Each row of numbers stands for one element and depends on some of the facts below. Use the named rows to name the rest.

Facts:
vodin benis <- lifol,drokulam,fuske,bitim
vodin riki <- saflifek,plavo,suzopu
vodin skeze <- dreflem,steklur,gulim,buflu,drogir
vodin gapu <- muflo,laklen,davo,steli,kuzin
vodin nogar <- brumum,drozodi,truta
vodin brutus <- tasta,tiklan,mostepun,skabraflem
vodin mubal <- fizun,stotu,tudular,vevi
vodin redem <- plabrosan,skodrise
vodin retru <- roflus,ruklipan,fliplum,pletrin,bovik,stomor,sitrel,seskem
vodin zuve <- retru,dronam,ketrek
vodin modir <- tidreti,zabril,skedru,fosker
vodin zaklen <- liso,dulo,pedra,doskoplir,tener,festuna
vodin skizum <- kitupom,klaskam,grego,modir,gruplel
vodin mabak <- vuda,mudastel,gadruk,droru,vegubon,zunu,klabras,klagak,seflonu
vodin ketrek <- pufu,mosa
vodin flustum <- klofan,steze,klufol,brugran,druron,flubro,kuplus
vodin klugroges <- petazes,vivisak,grebror,fatrum,stigar
vodin defa <- groklo,linel,vuvikom,mana,nedrizus,paroska
vodin bridedram <- stistu,pepum,darilem,klugroges,flodiskon
vodin dazom <- grebri,devis,totar
vodin tedas <- grugrifik,grogren
vodin plavo <- flibal,vibu,plutruk,trabu,pligrak
vodin flotra <- droni,kezo
vodin bozudem <- ditra,klodu,dafle
vodin gevo <- roplur,dipum,kagredrel,floduko
vodin pletan <- zudu,plaras,flustum,vorik
vodin kleste <- pako,pudibur,niva
vodin matrus <- rutrek,togedi,skebem
vodin klalus <- tedas,katras,mabak,klonum,bridobrin,flofas
vodin pluflu <- zaklen,gradri,traflom,depler,stoflol,skavim
vodin karovar <- ruskas,matru,taflal,topako,feplive,mubal,matrus
vodin lutrofa <- dibrono,lesti,klufe,bamer,tigrel,kladir,plekipok,seti,pidrok,selik
vodin nubrol <- gevo,flari,drafisak,drovur
vodin ruza <- trugruk,vonul
vodin laklen <- paklir
vodin vure <- pegon,tadrim,ponol,fisik,defa,doni,trerumam,brutus,zuzal
vodin toflon <- tikek,plusuk
vodin skodrise <- trufutra,plaver,keral
vodin matru <- skiga
vodin kibrem <- klivor,dazom,toflon
vodin nepleve <- nogar,sebim
vodin fuske <- fakla,lizer
vodin trugruk <- buvetu
vodin dronam <- muguk
vodin kodrum <- klakla
vodin ruskas <- mutrefo
vodin gaklor <- tizi
nunes 524 <- lifol,tasta,ruklipan,laklen,zabril,pako,kodrum,lesti,pudibur,togedi,trugruk,klufe,steli,stomor,sitrel,flodiskon,lizer,mutrefo
nunes 640 <- saflifek,muflo,roflus,petazes,ditra,roplur,vibu,davo,pedra,gradri,klivor,feplive,devis,klabras,kibrem,niva,traflom,mana,vevi,modir,pidrok,skavim,selik
nunes 159 <- dreflem,brumum,plabrosan,retru,bozudem,nubrol,kitupom,zuve,fliplum,suzopu,ruza,gapu,stistu,grebri,flotra,dronam,flibal,droni,gadruk,skizum,rutrek,tedas,zaklen,dipum,pletrin,grego,bridedram,ketrek,paklir,drozodi,mosa,benis,tikek,brugran,bitim,flustum,darilem,droru,vegubon,tigrel,nogar,tiklan,plaver,topako,steklur,klodu,zunu,plusuk,flari,mostepun,vonul,doni,keral,kleste,skabraflem,gulim,skebem,plekipok,vuvikom,trabu,buflu,nepleve,klagak,vure,nedrizus,flofas,klalus,dafle,paroska,klakla,festuna,vorik
nunes 908 <- fizun,liso,drokulam,pluflu,vuda,fuske,stotu,karovar,grugrifik,vivisak,kezo,katras,bovik,pegon,riki,pepum,ponol,fisik,bridobrin,klugroges,flubro,trerumam,toflon,kuzin,tener,sebim,depler,stoflol,zuzal,mubal,drogir,pletan,floduko,gaklor,tizi
nunes 204 <- tidreti,plavo,pufu,steze,groklo,mudastel,skedru,fatrum,matru,skiga,fosker,truta,tudular,muguk,seti
nunes 481 <- klofan,dulo,grogren,zudu,klaskam,grebror,ruskas,klufol,dibrono,mabak,gevo,tadrim,bamer,plaras,trufutra,doskoplir,taflal,plutruk,klonum,druron,lutrofa,linel,fakla,stigar,defa,seskem,kagredrel,dazom,kladir,drafisak,brutus,buvetu,totar,skodrise,seflonu,redem,gruplel,pligrak,kuplus,matrus,drovur,skeze
brumum bila togedi,kuplus,nubrol
tasta bila steze,dronam
tidreti bila klivor
liso bila mubal,pudibur,ketrek,grego
bozudem bila nepleve,flubro,lizer,sebim
drokulam bila dulo,flari,pletrin,rutrek,roflus
pluflu bila lifol,vevi
plavo bila klonum
vuda bila grebri,mubal
fuske bila darilem,ketrek
zuve bila vorik,skiga
groklo bila laklen,modir
gapu bila modir
stistu bila darilem
droni bila truta,togedi
gadruk bila steli
ditra bila doskoplir,brutus,dipum,pligrak
vibu bila fisik,kuplus,steklur,klalus
grogren bila vivisak,mabak,stigar,steli,skedru
skizum bila kuplus,saflifek,dipum
davo bila truta,steli
grebror bila mabak,devis,matrus
zaklen bila fisik,togedi,dazom
fatrum bila lizer,pegon
dibrono bila klaskam,vonul
gevo bila plaver,brutus,klabras
pedra bila klufol,rutrek
paklir bila bridedram
drozodi bila matru,buvetu
bovik bila tedas,tadrim,kladir
mosa bila pufu,roflus
gradri bila suzopu
riki bila brutus
benis bila nedrizus,vonul
tikek bila defa
brugran bila kleste,pegon,sitrel,petazes,saflifek
pepum bila doskoplir,steklur,skiga,pletrin
bamer bila dulo
trufutra bila nubrol,retru
flustum bila kodrum,linel
fosker bila pufu,nogar
ponol bila roplur
droru bila suzopu
tigrel bila klalus,kibrem,dazom
plutruk bila grebri
topako bila flotra,drogir,modir
tudular bila klakla,pligrak
feplive bila klaskam
druron bila seti,darilem,plabrosan
lutrofa bila skabraflem,klakla,steli
plusuk bila stoflol,plaras
kagredrel bila zudu
bridobrin bila klagak,roplur
keral bila trerumam
gulim bila flubro,laklen,lizer
drafisak bila retru
toflon bila dreflem,katras
skebem bila depler,zudu
plekipok bila floduko
vuvikom bila nedrizus,stotu,sitrel
trabu bila mudastel
buflu bila fliplum
tener bila grugrifik,steli,pligrak
traflom bila stomor,ruza
mana bila mostepun,klofan
totar bila laklen,lifol,kezo
flodiskon bila truta,vivisak,drogir,skedru
flofas bila stomor,niva
skodrise bila flotra
zuzal bila klufe,klugroges
gruplel bila zunu,buvetu
pletan bila grebri,plaras
skavim bila laklen,doskoplir
gaklor bila bitim,grego
mutrefo bila grebri,zudu,dreflem
tizi bila flari,roplur
drovur bila saflifek
{saflifek,skabraflem,floduko} zufis 879
{dreflem,drozodi,pegon} zufis 183
{tasta,drokulam,ruklipan,suzopu,davo,pudibur,paklir,brugran,tigrel,buvetu,totar,flodiskon,lizer,pligrak} zufis 715
{fizun,lesti,plaras,bitim,klabras} zufis 538
{plabrosan,tidreti,stistu,droni,dulo,vibu,grebror,klufol,mosa,trufutra,skiga,klivor,truta,linel,gulim,skebem,klagak,pidrok,skavim,mutrefo} zufis 970
{roflus,kitupom,rutrek,fatrum,plutruk,klonum,vonul,flubro,mana} zufis 517
{vuda,klofan,mostepun,buflu,zuzal,paroska,seti} zufis 405
{pufu,roplur,grogren,tadrim,klufe,pepum,vegubon,tiklan,plaver} zufis 21
{steze,fosker,stigar,tener,vorik} zufis 297
{stotu,flibal,stomor,darilem,plusuk,fisik,bridobrin,gruplel,drovur} zufis 686
{fliplum,katras,ponol,doskoplir,devis,niva,plekipok,vuvikom} zufis 695
{petazes,pletrin,selik} zufis 329
{groklo,grugrifik,dibrono,kuzin,vevi,seflonu} zufis 325
{grebri,steli,tudular,sebim,dafle} zufis 112
{mudastel,zudu,klaskam,pako,taflal,druron,depler,muguk,klakla} zufis 436
{gadruk,pedra,kagredrel,stoflol,drogir} zufis 554
{ditra,vivisak,gradri,feplive,drafisak,kuplus,tizi} zufis 521
{topako,zunu,doni} zufis 476
{keral,nedrizus} zufis 218

Named rows:
brumum: [ 21  -9 -19  -5 -12 -16  10  12  14 -33   9   6  15  -9 -38   0  11  32
  13  -3  26  11  16   0  15 -19  -9  12   9   0 -45  23  -3]
klugroges: [-79 -44  72  21  -3 -26 -16   7 -21  12 -49   4  17   4  30 -38 -10 -20
   1   8  27  20 -32 -16 -22  10   6  54 -28  18 -24  -7  30]
lizer: [ 13  19  12   9  -7  -7   0  -9 -26 -49 -25  32  21 -21 -13 -22  21 -34
   9 -17  29  -9  20  11  22  -2  18  24  -1   1   2   5  -4]
taflal: [-11  -8 -11 -29  14  14   3  -4  15  -4  -3  -2  -7   9  -2 -34  23  -2
  14   0  17   1  -4   2   2  -8   8  22  -1 -13 -10  22  13]
dreflem: [  5 -20   1 -17  11  10   8   2  -6  -3 -16  -4 -14  -5  17 -31  10 -56
  -5 -13  24  -4   2  22  27   0  16  54  -8 -24  22  -6  28]
tidreti: [  5 -16 -15 -27  15  30 -17  12  48  -5 -25 -34   3 -18 -29 -48  -3  29
  -3 -33  -1  12 -20  13  11 -19 -20   3 -10 -19  -9   3  19]
laklen: [ -6  -1  21 -11   8  19 -15   7  -4  -3 -13  18 -15  15  22 -32  18 -38
  19   0  29  -6   0 -20 -17   1  15  10 -10  -6   7   5  11]
niva: [ -3 -26  24  10  -6  -7  31 -19 -29  12  26  27  -8  42  29 -22  25 -39
  23  45  11  -1   1   5 -15   2  39  34 -13  28   4  16  -4]
mabak: [-11  40   4  -4  -9 -25  -9  12 -20 -21 -13  28  19  -3 -14 -17  22 -22
  14   1  58 -14  35  -5  19   0  18  15  -4  11  -6  30  17]
dafle: [ 20  -7 -18 -11   4 -11  27  -5 -11 -37 -11   0  27 -30 -24 -12  16 -14
 -24 -13  26  -3  14  22  37 -20  21  43 -10   0  -7   2   7]
grego: [ -9  -6  16 -10   3   1  -8  13  -3   3 -14   3 -11  10  16 -37  11 -28
  27   1  25  -2   7   8 -13   9   3  24   1 -19  19   6  11]
buvetu: [-10   5   0 -23  18  20 -11  -3   1   2 -19   0 -13   3  13 -41  18 -41
  10   0  21 -11   7  20  11   1  14  36   1 -24  17  13  20]
roplur: [ -6 -18  -3 -14   7   6  13  18   0  -5   5  13  11  -5  18 -50   3 -33
  -1   9  10 -14  10  17 -18  -1  20  29 -28  13  39   9   2]
groklo: [ 33   0 -21  -7  -1  -5   3 -14  18 -49   0  -3  28 -21 -60 -38  21  28
  -4   4   6  27   7   7  12 -15   6  19  -7  -2 -41   4 -10]
pluflu: [ 30  -7  -9  -2 -10 -15  10  12   9 -38   3   2  15  -6 -32   8  18  32
   0 -12  26  11  14 -18  -3 -22 -10   5  -1   3 -45   7  -3]
keral: [ 29 -33 -33 -29   8  27   7  13  36  -6   9 -26 -24 -10 -11 -14   0   8
 -14 -15  15   9  -6  16  28 -24  -2  32   6 -28 -18  -2  29]
gaklor: [ 16 -31  -3 -16   0  16  -4  15  31  -1   7 -15 -15  13  -2 -14   5  23
   0  -6  13  14 -10 -27 -11 -21 -10   5   0  -9 -29   4  15]

Name these rows:
No name comes twice in this set of rows, the named rows included.
[ -4  17   3 -37   8  21 -65  82  32  -2 -38 -22 -16 -29   9 -42 -12 -31
  15 -45  40 -26  29  13 -14   4 -33  13   0 -51  42  -8  32]	bridedram

Now the same elements, written a new way:
Some rows with their names:
fakla: [ -7   5  -4  -5  -8   7  -1  -3   3   2  13  -2   0   1  -8  -3 -17  -3
 -10   8  -4  12   4  11   6  -4  12 -13   2   0]
nedrizus: [-16   0   6   2  -3  13   5  -8  10  18  -5   7   3 -11 -18  -9   7   1
   9   2   7  -3 -12  22 -13 -11  -7  -2 -17  11]
selik: [-11   8  29 -11   9  -2   8  -5   3   0  -3  10   6  -8 -15  -2  -6  13
  12   7  11 -25  10  -1  -7  -7  -7 -13  -6   8]
bovik: [  6  -6 -16  12   3  -2   6   3   9  17   9  -3   4   7   7   4  -4  -6
  -4 -15   2   9  -7 -11   7   4  11  11  -4  -9]
plekipok: [ -3   5 -15  12  10  -2  -2   1  23   9  15  -4  -3  19  10   4 -15  -4
  13 -19  19  -5 -28 -14  11  -3   1   9   2  -7]
pudibur: [ -5   0  -1  -9 -10   4   1   5   2 -18  -4   5  -2 -16  -4  -3  25   6
 -14  19  -6  10  17  11  -4   4  -3   4   5   5]
gapu: [ 18 -20 -10  17  -3  -6  15   1   2   4  15 -14   4   9  18   0   1 -13
  19 -23 -23  12 -27 -15   3  -2  -3   1   0 -12]
brugran: [ 12 -17  -5  12  -3  -5  11  12  -1   0 -10  -2   2  -5  11   2  38  -1
  -6 -10  -2   2   1 -15  -3   0  -1  20  -4   0]
dipum: [ -2   2  -2  -5 -10   6   3  -1   2  -3  14  -6   1   5 -15  -4 -11  -9
  -4  -2  -5   5  -1  12  -2  -5   6 -10   6  -1]
skizum: [ 19 -13 -16  14   2  -7  -2  -2 -15   9   4 -13   4  12  19   0  -6 -13
  11 -20 -17   7 -22 -12  -1   7  -3   5  -1 -11]
grebror: [  1   2   0   6   4  -2  -1   5  18   7 -15   8  -9   2  23   9  12   8
   2  -3  20  -7 -13 -18  16   2  -3  13  -3   5]
buvetu: [ -1  -8   7  -5 -13   5   8   4   2 -11 -12   5  -5 -15  -6   1  21   4
 -17  16   1   5  15   7   0  -4   5  -1  -1   9]
riki: [ 17 -11 -14  13   3  -5  -5  -6 -15  11   2 -10   2  10  22   2  -9 -10
   9 -16 -15   8 -19 -10   5   6  -1   2  -1 -10]
festuna: [ -4   5  -2  -4  -9   5  -2  -2   3  -4  13  -9   2   7 -19  -5 -12 -10
  -5  -1  -3   4   2  12  -3  -2   6  -7   7  -1]
tener: [ 18  15  -2 -16 -16   0 -15  15 -32  35 -42  19  15   7  12   7   5   7
 -25 -39   5 -26  13  -7  28  24 -10  24 -21   5]
flari: [ -4   3  -3  -4  -6   4   3  -3   7  -4  16  -7   0   5 -17  -5 -10 -10
  -1  -1  -4   7   1  11  -3  -3   7  -9   5  -3]
tikek: [  6  -4 -16  14   1  -4   4   6   6  12   8  -2   5  11   4   1  -2  -6
  -2 -21   2   7 -10  -9   4  -1   8  14  -2 -11]

Name these rows:
No name comes twice in this set of rows, the named rows included.
[  5  11   0   0  -3  -2  -6  16  16  14 -20   9  -7  11  16   9  17  -1
  -1 -18  25 -23 -12 -17  17   4  -9  22  -5   5]	droni
[ 11   2 -16  -6 -13  -2  -5  17  -6   7 -25  12   2  -5  21   5  33   4
 -16 -16  -3  -4   7  -7  20  17 -10  26  -7   1]	flodiskon
[ -7   3 -10  21  26 -10 -11   2  11   2  -7   2  -4   8  11   8  18   9
   0   1  40  -6  -9 -17  -6   5  -2  33   0  -1]	skebem
[  3   2   8 -15 -19   6  -3   7  -7  -1 -24   5  -4 -11  -2   0  18   2
 -23  10  -3  -4  18  11  10   7   0  -1  -1  11]	pligrak
[ -7  10   3  -4  -2   7   1  -3  31  -1  22  -1  -9   5  -1   1 -27  -4
  14   8   3   4 -16   5  11 -11   5 -24   5   2]	doskoplir
[ -1  -2  -1  12   6  -5   5   9  27   6  -9   8 -10  -2  23  10  16   7
   6  -2  19  -5 -11 -19  11  -1  -2  12  -7   3]	trufutra
[ -1 -24  -4  18   1   8  30  10  49  27   6   8  -6 -18  29  -3  29  12
  44 -11  -5   4 -29 -17   6 -21 -17   3 -27   1]	groklo
[  9  -6 -20  19  18  -6 -14 -10 -20  11  -2  -9   3  10  16   3  -7  -5
   1  -8   0  10 -11  -8  -5  11   4  10   1 -10]	toflon
[-20   4 -23  32  60 -26 -43   6 -24 -25  -4  -3  -2  35  13  21 -13  22
 -24   5  34   4   5 -14 -12  -8   7  32  18 -26]	vuda
[ -3   1  -8   4   7   2 -16 -19 -19  -2   7 -11  -2   5  -7  -2 -17 -10
  -4  14  -3   9  -3  16 -14   6   6  -8   8  -2]	mubal
[ -4  -9   5  -8 -15   5  17  11  11 -20   0   4  -3 -20   0  -5  29   4
  -5  13 -13  11  14   6  -1  -2  -6  -2   2   4]	lizer
[-37  20  -6  20  52 -13 -27 -26 -18  -8   7   8  11   9 -22   4 -19  21
 -11  25  54  -4  11   4 -39  11  10  25   5  -4]	grebri
[  3  -7 -17  20  11  -5  -6   0   1  14   7  -5   5   9   8   5  -7  -2
  -5 -12   5  12  -8  -8   0   4  12  16  -2 -12]	liso

The same elements again, as new rows of numbers:
Named rows:
paklir: [  9  -3 -12  11  -1  -8  -4   4 -10  10   3 -11  -2  10  13]
ditra: [  6  29 -24 -19  -9 -14  -2 -16 -18  18  -2 -23   0  -1 -19]
grebror: [-18  20 -19   5 -14   1 -19 -28  -8  19  -7 -15  18  19   1]
devis: [-24  11  13  -5   7   6 -11 -28  16 -15  -2   8  16   5 -10]
zabril: [-1 -5 -6  2 -5  7 -1 -1  1 -4 10 -3  1  3  1]
modir: [-12  13  11  -5   7  -7   1 -14   5 -30   5  12  -6  -6  -1]
gadruk: [-26  30 -17   7   1 -14  -6 -38 -28   5 -17   0  23  14   4]
dibrono: [ 11   2 -10 -13  -9  12   0  23  -6  20   6   1   5  12 -13]
plaras: [-14 -15  24   2   0  17   1 -12  68   6   0   6  13 -14   2]
dulo: [ -3 -14  22  13   1 -11   8   8   1 -11   6 -19  -9 -32 -12]
stigar: [-35  17  12 -13   1   4 -11 -37  12 -11  -4   8  22  16  -6]
pluflu: [ 10   7 -16   0 -11   1  -3   4 -15  17 -12 -13 -10   1  -3]
ruza: [ -1  -6  10   9   4   7   0   6   6 -11  -2  14 -11  -6   9]
vuda: [ 11  -6 -17  26  -6  14  -3  14   5  23  -6  10  25  23  22]
katras: [ -9 -15  15  20   3  15   3  -4  19  -4 -11  12  15  -6   4]
seflonu: [  4   5  -1 -10  -4  10  16  18   2   2   3  21  17   5  -8]
pudibur: [  1 -19  -3  23   5   6  -4   1  22 -11  16  12  17   8  25]

Name these rows:
No name comes twice in this set of rows, the named rows included.
[-21  39 -28 -20 -14   8 -17 -34 -14  21 -14   2  29  25  -5]	grogren
[-29  26   6  -2   5   0   3 -22  -4 -21  -3  32  18   2  11]	mabak
[  5  -2   0   5   1   6   9   2   3   9 -11  15  10  -5  -6]	vegubon
[  6 -12  19   2  12   0   8   7  22 -20   4   3  -8 -24 -16]	roplur
[-17  20  11 -26   7  -5  12 -15 -13  -8  -2  30   9  16  -3]	grugrifik
[ -7   3  14  -5   6  -4   4 -10  -4 -38  13   6 -19 -28  -9]	laklen
[-15   8  14  -5   6  -2   2 -14  -3 -18  -4  20  -9  -1  12]	flotra
[ 27   2 -27   7  -9 -16   2  17 -30  23  -4 -36 -15 -10  -9]	drokulam
[ -2   2  14  -4   3  -6   9  -2 -10  -5   4  -3  -9  -5  -4]	kezo
[  4  16 -24  -6 -15   1 -13   0 -20  10  -7 -15  -6  -2  -5]	gevo
[-22  29 -11 -17  -7   1 -14 -41 -15  21 -15 -10  14  19 -11]	tener
[  6   5  15  -9   6   6   5   7  13  -8  14  15  -4   1 -12]	vevi

